Below is a small trained network, with its code and all its weights. Each question gives an input and a class and asks what happens when units are switched off, that is, made to give their printed mean instead of their output.

import numpy as np


def w(rows, s, z=0):
    codes = np.array(rows[::2]) - 128.0
    scale = np.full(codes.shape[1], s)
    scale[-1] = z or s
    return codes * scale


def norm(h):
    return h / np.sqrt((h * h).mean(-1, keepdims=True) + 1e-5)


def f(y):
    return np.maximum(y, 0)


def log_softmax(a):
    a = a - a.max(-1, keepdims=True)
    return a - np.log(np.exp(a).sum(-1, keepdims=True))


def net(x, mask):
    res = np.array(x, float).reshape(1, 5) / 4 @ E
    u = 0
    for l in range(2):
        y = f(norm(res) @ A[l][:, :-1].T + A[l][:, -1])
        res = res + np.where(mask[u : u + 4], y, B[l][:, -1]) @ B[l][:, :-1]
        u += 4
    return log_softmax(norm(res)[-1] @ U[:, :-1].T + U[:, -1])


A, B = {}, {}
E = w([
[159,71,109,131,183,37,158,66,83,181,34,109],'x0',
[118,62,161,176,144,155,126,124,206,229,138,69],'x1',
[136,152,125,156,129,122,202,150,136,142,129,116],'x2',
[79,198,151,42,95,97,114,170,101,198,74,163],'x3',
[101,70,7,120,201,240,149,195,83,173,92,225],'x4',
],0.014)
A[0] = w([
[80,127,150,120,104,132,110,132,185,251,124,112,44],'L0N1',
[83,210,157,88,96,184,108,177,171,160,164,148,70],'L0N2',
[124,117,130,119,159,102,137,121,113,157,100,120,6],'L0N3',
[90,189,155,71,94,128,108,162,141,219,85,141,5],'L0N4',
],0.025,0.013)
B[0] = w([
[197,121,185,108,181,154,126,154,161,139,75,110,230],'L0N1',
[126,142,120,120,63,172,110,166,147,105,133,138,252],'L0N2',
[140,94,98,147,26,133,111,141,132,119,100,148,157],'L0N3',
[62,92,129,126,188,69,167,106,84,121,252,137,230],'L0N4',
],0.023,0.017)
A[1] = w([
[89,211,233,59,76,36,109,137,143,187,128,95,1],'L1N1',
[108,105,128,89,129,4,140,99,61,242,29,140,14],'L1N2',
[60,136,103,56,160,172,126,206,83,245,99,194,41],'L1N3',
[101,249,121,43,116,74,138,155,30,88,95,186,15],'L1N4',
],0.03,0.0049)
B[1] = w([
[80,213,24,146,144,64,129,40,59,166,50,169,228],'L1N1',
[101,172,148,112,28,202,114,211,175,70,231,158,255],'L1N2',
[110,229,99,156,119,13,117,2,95,145,63,110,240],'L1N3',
[189,20,200,111,215,163,130,168,165,191,83,80,230],'L1N4',
],0.014,0.019)
U = w([
[117,194,146,93,2,186,110,194,132,87,136,165,68],'0',
[117,218,85,156,137,91,120,30,83,138,54,135,103],'1',
[114,52,128,172,194,110,172,77,84,73,220,123,255],'2',
[200,109,215,86,186,161,122,163,141,167,52,109,97],'3',
],0.012,0.0053)

Each question gives the input, the list of numbers given to net, and the class t.
The units are the neurons (one row each of A and B). Each row of codes is followed by its name. A weight is (code - 128) times the scale printed after its matrix; where a second scale follows, it is the last column's (A, B and U).
mask holds one flag per neuron, layer by layer. A switched-off neuron (its flag False) gives its mean, the last column of its row in B, instead of its output. The means were averaged over made-up inputs and are rounded, as every weight is.
A unit's drop is (log p(t) with every unit on - log p(t) with that unit switched off) / (log p(t) with every unit on - log p(t) with every unit switched off).
The circuit of an input: a set's keep is (log p(t) with only the set's units on - log p(t) with every unit switched off) / (log p(t) with every unit on - log p(t) with every unit switched off). Starting from all 8 units, units are removed one at a time, each time the one whose removal leaves the highest keep (on an exact tie, the one counted first), for as long as the keep stays at least 0.8.
circuit, biggest first: the units of the circuit, biggest drop first
most important unit: the unit with the biggest drop
top k neurons: the k neurons with the biggest drops, biggest first
k most important neurons of layer l: the k neurons of layer l with the biggest drops, biggest first
input [0,-3,7,7,8], class 1: most important unit : L1N3
input [0,3,-1,-4,-4], class 1: 2 most important neurons of layer 0 : (L0N4 L0N2)
input [-4,-4,-1,-6,5], class 2: top 3 neurons : (L0N2 L1N2 L1N3)
input [-6,-7,-3,-8,-5], class 2: 2 most important neurons of layer 1 : (L1N2 L1N3)
input [3,0,8,3,-2], class 0: 3 most important neurons of layer 1 : (L1N2 L1N3 L1N4)
input [8,-4,8,3,-8], class 0: top 3 neurons : (L1N2 L0N2 L1N3)
input [8,5,8,-7,-1], class 0: top 3 neurons : (L0N4 L0N2 L1N2)
input [-2,-3,5,-5,-1], class 2: top 2 neurons : (L0N2 L1N2)
input [-2,7,-7,6,1], class 3: top 2 neurons : (L0N1 L0N2)
input [-5,7,0,8,-6], class 2: top 3 neurons : (L0N4 L1N3 L1N2)
input [6,-6,4,-5,-3], class 0: top 2 neurons : (L0N2 L0N4)
input [5,0,-3,3,3], class 0: top 2 neurons : (L1N2 L0N2)
input [-2,-7,4,6,2], class 3: top 2 neurons : (L1N4 L0N2)
input [-3,1,-5,5,7], class 1: most important neuron of layer 1 : (L1N3)
input [8,-4,-5,3,7], class 0: top 3 neurons : (L1N2 L0N2 L1N1)
input [1,-2,0,0,0], class 3: top 2 neurons : (L1N4 L0N4)
input [6,4,6,-2,-3], class 0: top 2 neurons : (L0N2 L1N2)
input [-2,-8,-8,0,6], class 3: 2 most important neurons of layer 1 : (L1N4 L1N1)
input [5,-5,-7,-2,-2], class 0: circuit, biggest first : (L0N2 L1N2)
input [-2,7,2,7,-1], class 2: most important neuron of layer 1 : (L1N4)
input [0,3,1,-8,-8], class 1: 2 most important neurons of layer 1 : (L1N2 L1N4)
input [-3,-8,8,5,-6], class 3: 2 most important neurons of layer 1 : (L1N4 L1N3)
input [-5,-6,-4,6,1], class 2: 2 most important neurons of layer 1 : (L1N2 L1N4)
